Below is a small trained network, with its code and all its weights. Each question gives an input and a class and asks what happens when units are switched off, that is, made to give their printed mean instead of their output.

import numpy as np


def w(rows, s, z=0):
    codes = np.array(rows[::2]) - 128.0
    scale = np.full(codes.shape[1], s)
    scale[-1] = z or s
    return codes * scale


def f(y):
    return y / 2 * (1 + np.tanh(0.7978845608 * (y + 0.044715 * y**3)))


def log_softmax(a):
    a = a - a.max(-1, keepdims=True)
    return a - np.log(np.exp(a).sum(-1, keepdims=True))


def net(x, mask):
    res = np.array(x, float).reshape(1, 3) / 4 @ E
    y = f(res @ A[0][:, :-1].T + A[0][:, -1])
    res = res + np.where(mask, y, B[0][:, -1]) @ B[0][:, :-1]
    return log_softmax(res[-1] @ U[:, :-1].T + U[:, -1])


A, B = {}, {}
E = w([
[75,181,116,171,49,193,163],'x0',
[181,146,169,159,119,104,249],'x1',
[212,158,104,66,147,184,85],'x2',
],0.015)
A[0] = w([
[120,104,195,170,162,74,121,51],'neuron 1',
[136,109,177,163,126,43,190,229],'neuron 2',
[121,249,112,166,69,210,146,211],'neuron 3',
[69,235,136,175,79,161,184,168],'neuron 4',
[61,68,151,197,129,50,173,206],'neuron 5',
[176,125,61,45,149,145,88,98],'neuron 6',
[114,128,157,119,184,82,72,23],'neuron 7',
[163,68,59,104,144,133,41,242],'neuron 8',
[98,29,152,117,139,143,67,151],'neuron 9',
[87,176,148,145,96,139,164,211],'neuron 10',
[180,72,168,45,219,85,109,120],'neuron 11',
[181,112,101,62,231,85,98,54],'neuron 12',
[166,90,172,143,214,79,158,115],'neuron 13',
[176,124,185,72,178,79,154,24],'neuron 14',
[17,86,154,216,91,121,126,254],'neuron 15',
[219,104,189,147,184,110,219,205],'neuron 16',
[53,87,51,102,104,200,67,118],'neuron 17',
[153,165,194,95,133,152,160,82],'neuron 18',
[102,108,92,128,163,94,68,163],'neuron 19',
],0.012,0.0051)
B[0] = w([
[91,75,159,97,128,94,67,167],'neuron 1',
[98,68,146,175,34,107,113,224],'neuron 2',
[205,254,122,97,211,175,134,230],'neuron 3',
[189,123,104,215,101,184,243,223],'neuron 4',
[40,103,153,48,140,16,67,232],'neuron 5',
[86,234,105,62,179,108,132,222],'neuron 6',
[133,179,50,102,180,127,122,173],'neuron 7',
[144,225,177,76,194,178,146,252],'neuron 8',
[68,188,65,86,184,88,165,200],'neuron 9',
[142,112,114,181,64,175,182,186],'neuron 10',
[220,128,117,182,73,194,106,253],'neuron 11',
[179,184,187,138,162,206,193,237],'neuron 12',
[165,80,60,133,65,71,44,204],'neuron 13',
[91,58,144,167,37,94,58,189],'neuron 14',
[85,145,111,171,152,73,221,231],'neuron 15',
[216,182,44,161,4,129,119,244],'neuron 16',
[174,231,36,133,171,121,165,230],'neuron 17',
[138,149,97,189,109,106,140,156],'neuron 18',
[83,217,65,115,198,84,187,198],'neuron 19',
],0.0097,0.018)
U = w([
[68,149,106,96,209,43,140,158],'0',
[181,163,157,72,224,208,107,145],'1',
[220,148,124,174,113,183,191,239],'2',
[132,16,188,114,104,85,11,62],'3',
[72,53,218,180,129,117,219,2],'4',
],0.013,0.0079)

Each question gives the input, the list of numbers given to net, and the class t.
The units are the neurons (one row each of A and B). Each row of codes is followed by its name. A weight is (code - 128) times the scale printed after its matrix; where a second scale follows, it is the last column's (A, B and U).
mask holds one flag per neuron, in row order. A switched-off neuron (its flag False) gives its mean, the last column of its row in B, instead of its output. The means were averaged over made-up inputs and are rounded, as every weight is.
A unit's drop is (log p(t) with every unit on - log p(t) with that unit switched off) / (log p(t) with every unit on - log p(t) with every unit switched off).
The circuit of an input: a set's keep is (log p(t) with only the set's units on - log p(t) with every unit switched off) / (log p(t) with every unit on - log p(t) with every unit switched off). Starting from the 12 units with the biggest drops (on a tie, the unit counted first), units are removed one at a time, each time the one whose removal leaves the highest keep (on an exact tie, the one counted first), for as long as the keep stays at least 0.8.
circuit, biggest first: the units of the circuit, biggest drop first
most important unit: the unit with the biggest drop
k most important neurons: the k neurons with the biggest drops, biggest first
drop when u is switched off: that unit's drop, to one decimal
input [-7,-8,-3], class 1: circuit, biggest first => (neuron 8)
input [-8,6,0], class 3: circuit, biggest first => (neuron 14; neuron 13)
input [-8,0,4], class 1: 4 most important neurons => (neuron 8; neuron 6; neuron 4; neuron 2)
input [-6,-4,-3], class 0: 4 most important neurons => (neuron 9; neuron 19; neuron 3; neuron 4)
input [3,-3,-7], class 0: 2 most important neurons => (neuron 5; neuron 11)
input [-8,-1,2], class 1: 3 most important neurons => (neuron 8; neuron 4; neuron 6)
input [-7,4,0], class 3: 2 most important neurons => (neuron 14; neuron 13)
input [-4,-6,-3], class 0: 2 most important neurons => (neuron 9; neuron 19)
input [7,6,-8], class 4: 2 most important neurons => (neuron 5; neuron 15)
input [3,8,-6], class 4: 2 most important neurons => (neuron 5; neuron 2)
input [-4,0,4], class 1: 4 most important neurons => (neuron 4; neuron 6; neuron 2; neuron 8)
input [2,5,-5], class 4: drop when neuron 5 is switched off => 0.2
input [-3,-8,0], class 1: drop when neuron 8 is switched off => 0.3
input [-1,-1,-6], class 0: drop when neuron 5 is switched off => 0.2
input [-5,-3,-3], class 0: drop when neuron 2 is switched off => 0.0
input [-1,3,-6], class 3: most important unit => neuron 5
